Here is a tiny trained network, its code and every weight. The questions are about switching its units off for an input and a class, where a switched-off unit gives its printed mean instead of its output.

import numpy as np


def w(rows, s, z=0):
    codes = np.array(rows[::2]) - 128.0
    scale = np.full(codes.shape[1], s)
    scale[-1] = z or s
    return codes * scale


def norm(h):
    return h / np.sqrt((h * h).mean(-1, keepdims=True) + 1e-5)


def f(y):
    return np.maximum(y, 0)


def log_softmax(a):
    a = a - a.max(-1, keepdims=True)
    return a - np.log(np.exp(a).sum(-1, keepdims=True))


def net(x, mask):
    res = np.array(x, float).reshape(1, 4) / 4 @ E
    u = 0
    for l in range(4):
        y = f(norm(res) @ A[l][:, :-1].T + A[l][:, -1])
        res = res + np.where(mask[u : u + 4], y, B[l][:, -1]) @ B[l][:, :-1]
        u += 4
    return log_softmax(norm(res)[-1] @ U[:, :-1].T + U[:, -1])


A, B = {}, {}
E = w([
[100,255,205,140,122,195,104,112],'x0',
[101,64,239,229,101,114,176,60],'x1',
[155,30,134,145,145,229,72,132],'x2',
[112,124,153,148,61,129,138,232],'x3',
],0.0063)
A[0] = w([
[112,87,109,125,177,97,134,161,107],'0.n1',
[196,62,107,166,131,187,3,141,39],'0.n2',
[188,139,47,65,39,202,133,183,81],'0.n3',
[110,76,102,97,152,150,213,143,4],'0.n4',
],0.0059,0.0035)
B[0] = w([
[144,237,205,106,163,137,218,154,189],'0.n1',
[8,153,25,113,96,175,246,158,254],'0.n2',
[185,126,133,253,134,66,15,103,246],'0.n3',
[172,66,148,33,116,144,101,100,144],'0.n4',
],0.0055,0.0029)
A[1] = w([
[127,197,138,141,114,182,122,85,41],'1.n1',
[166,134,119,63,203,161,156,32,23],'1.n2',
[207,79,117,103,137,94,134,144,7],'1.n3',
[148,108,173,120,48,128,103,255,3],'1.n4',
],0.008,0.0029)
B[1] = w([
[143,96,185,38,158,128,124,219,229],'1.n1',
[1,101,131,189,119,95,72,207,236],'1.n2',
[143,93,164,84,183,143,175,186,179],'1.n3',
[7,93,157,161,171,110,84,119,254],'1.n4',
],0.0091,0.0031)
A[2] = w([
[109,212,115,99,122,31,181,148,4],'2.n1',
[150,107,95,158,156,254,127,167,20],'2.n2',
[96,120,94,97,225,127,100,45,50],'2.n3',
[169,54,96,131,173,111,220,186,86],'2.n4',
],0.0079,0.0013)
B[2] = w([
[82,26,18,105,63,254,145,69,254],'2.n1',
[118,152,32,97,37,168,204,9,212],'2.n2',
[41,140,169,144,122,76,71,221,172],'2.n3',
[138,196,247,40,103,130,145,142,246],'2.n4',
],0.0082,0.0045)
A[3] = w([
[170,238,175,137,144,254,89,155,74],'3.n1',
[193,122,236,194,150,141,123,139,87],'3.n2',
[144,72,185,167,66,155,168,100,254],'3.n3',
[175,221,4,56,167,114,28,176,114],'3.n4',
],0.0068,0.0042)
B[3] = w([
[149,28,150,2,145,44,217,156,165],'3.n1',
[168,136,49,144,140,111,130,121,157],'3.n2',
[207,196,65,124,164,123,76,119,255],'3.n3',
[220,131,209,248,142,106,147,66,192],'3.n4',
],0.0085,0.0073)
U = w([
[102,117,57,95,66,206,156,42,226],'0',
[39,111,161,185,155,98,75,186,151],'1',
[179,125,198,4,148,115,163,162,101],'2',
[241,154,136,213,136,110,112,64,8],'3',
],0.013,0.0012)

Each question gives the input, the list of numbers given to net, and the class t.
The units are the neurons (one row each of A and B). Each row of codes is followed by its name. A weight is (code - 128) times the scale printed after its matrix; where a second scale follows, it is the last column's (A, B and U).
mask holds one flag per neuron, layer by layer. A switched-off neuron (its flag False) gives its mean, the last column of its row in B, instead of its output. The means were averaged over made-up inputs and are rounded, as every weight is.
A unit's drop is (log p(t) with every unit on - log p(t) with that unit switched off) / (log p(t) with every unit on - log p(t) with every unit switched off).
The circuit of an input: a set's keep is (log p(t) with only the set's units on - log p(t) with every unit switched off) / (log p(t) with every unit on - log p(t) with every unit switched off). Starting from the 12 units with the biggest drops (on a tie, the unit counted first), units are removed one at a time, each time the one whose removal leaves the highest keep (on an exact tie, the one counted first), for as long as the keep stays at least 0.8.
circuit, biggest first: the units of the circuit, biggest drop first
most important unit: the unit with the biggest drop
top k neurons: the k neurons with the biggest drops, biggest first
top k neurons in layer l: the k neurons of layer l with the biggest drops, biggest first
drop of u: that unit's drop, to one decimal
input [-8,8,5,6], class 2: circuit, biggest first	[2.n4]
input [5,5,-6,-3], class 0: top 4 neurons	[2.n1, 2.n4, 3.n4, 0.n3]
input [4,-7,0,-7], class 1: top 2 neurons	[1.n2, 2.n3]
input [6,-5,2,6], class 1: top 3 neurons	[1.n4, 2.n4, 0.n3]
input [2,7,2,5], class 3: top 2 neurons	[3.n3, 1.n2]
input [8,3,-8,3], class 0: top 2 neurons	[2.n1, 2.n4]
input [2,6,3,5], class 3: top 2 neurons	[3.n3, 1.n2]
input [3,4,3,2], class 3: top 2 neurons	[3.n3, 2.n1]
input [-8,-2,-4,-8], class 1: top 2 neurons	[1.n2, 2.n3]
input [8,-3,5,-7], class 2: top 3 neurons	[1.n1, 3.n1, 1.n4]
input [4,-5,-3,-1], class 3: top 2 neurons	[3.n4, 2.n4]
input [6,-8,-2,-1], class 3: top 3 neurons	[3.n4, 2.n4, 0.n3]
input [-5,8,6,7], class 3: top 4 neurons	[3.n3, 1.n2, 2.n1, 2.n3]
input [-1,1,-5,4], class 0: most important unit	2.n1
input [-5,-7,6,1], class 3: top 3 neurons	[3.n4, 0.n3, 2.n1]
input [-5,-5,-2,-3], class 2: top 4 neurons	[1.n3, 2.n4, 1.n4, 3.n3]
input [8,-2,4,1], class 2: top 2 neurons	[1.n1, 3.n1]
input [0,1,5,-7], class 1: top 2 neurons in layer 2	[2.n1, 2.n3]
input [-5,-3,1,5], class 1: top 2 neurons in layer 1	[1.n4, 1.n1]
input [2,-6,-4,8], class 1: circuit, biggest first	[1.n4]
input [6,4,-8,-4], class 0: top 2 neurons in layer 2	[2.n1, 2.n4]
input [6,-1,-1,-8], class 1: drop of 1.n2	0.8
input [0,8,2,3], class 3: drop of 3.n4	0.0
input [-2,2,-8,1], class 0: drop of 2.n1	0.4
input [-6,-1,-8,3], class 0: drop of 1.n1	0.1
input [6,5,-5,0], class 2: top 2 neurons in layer 1	[1.n1, 1.n2]
input [0,-2,-4,-6], class 1: circuit, biggest first	[1.n2]
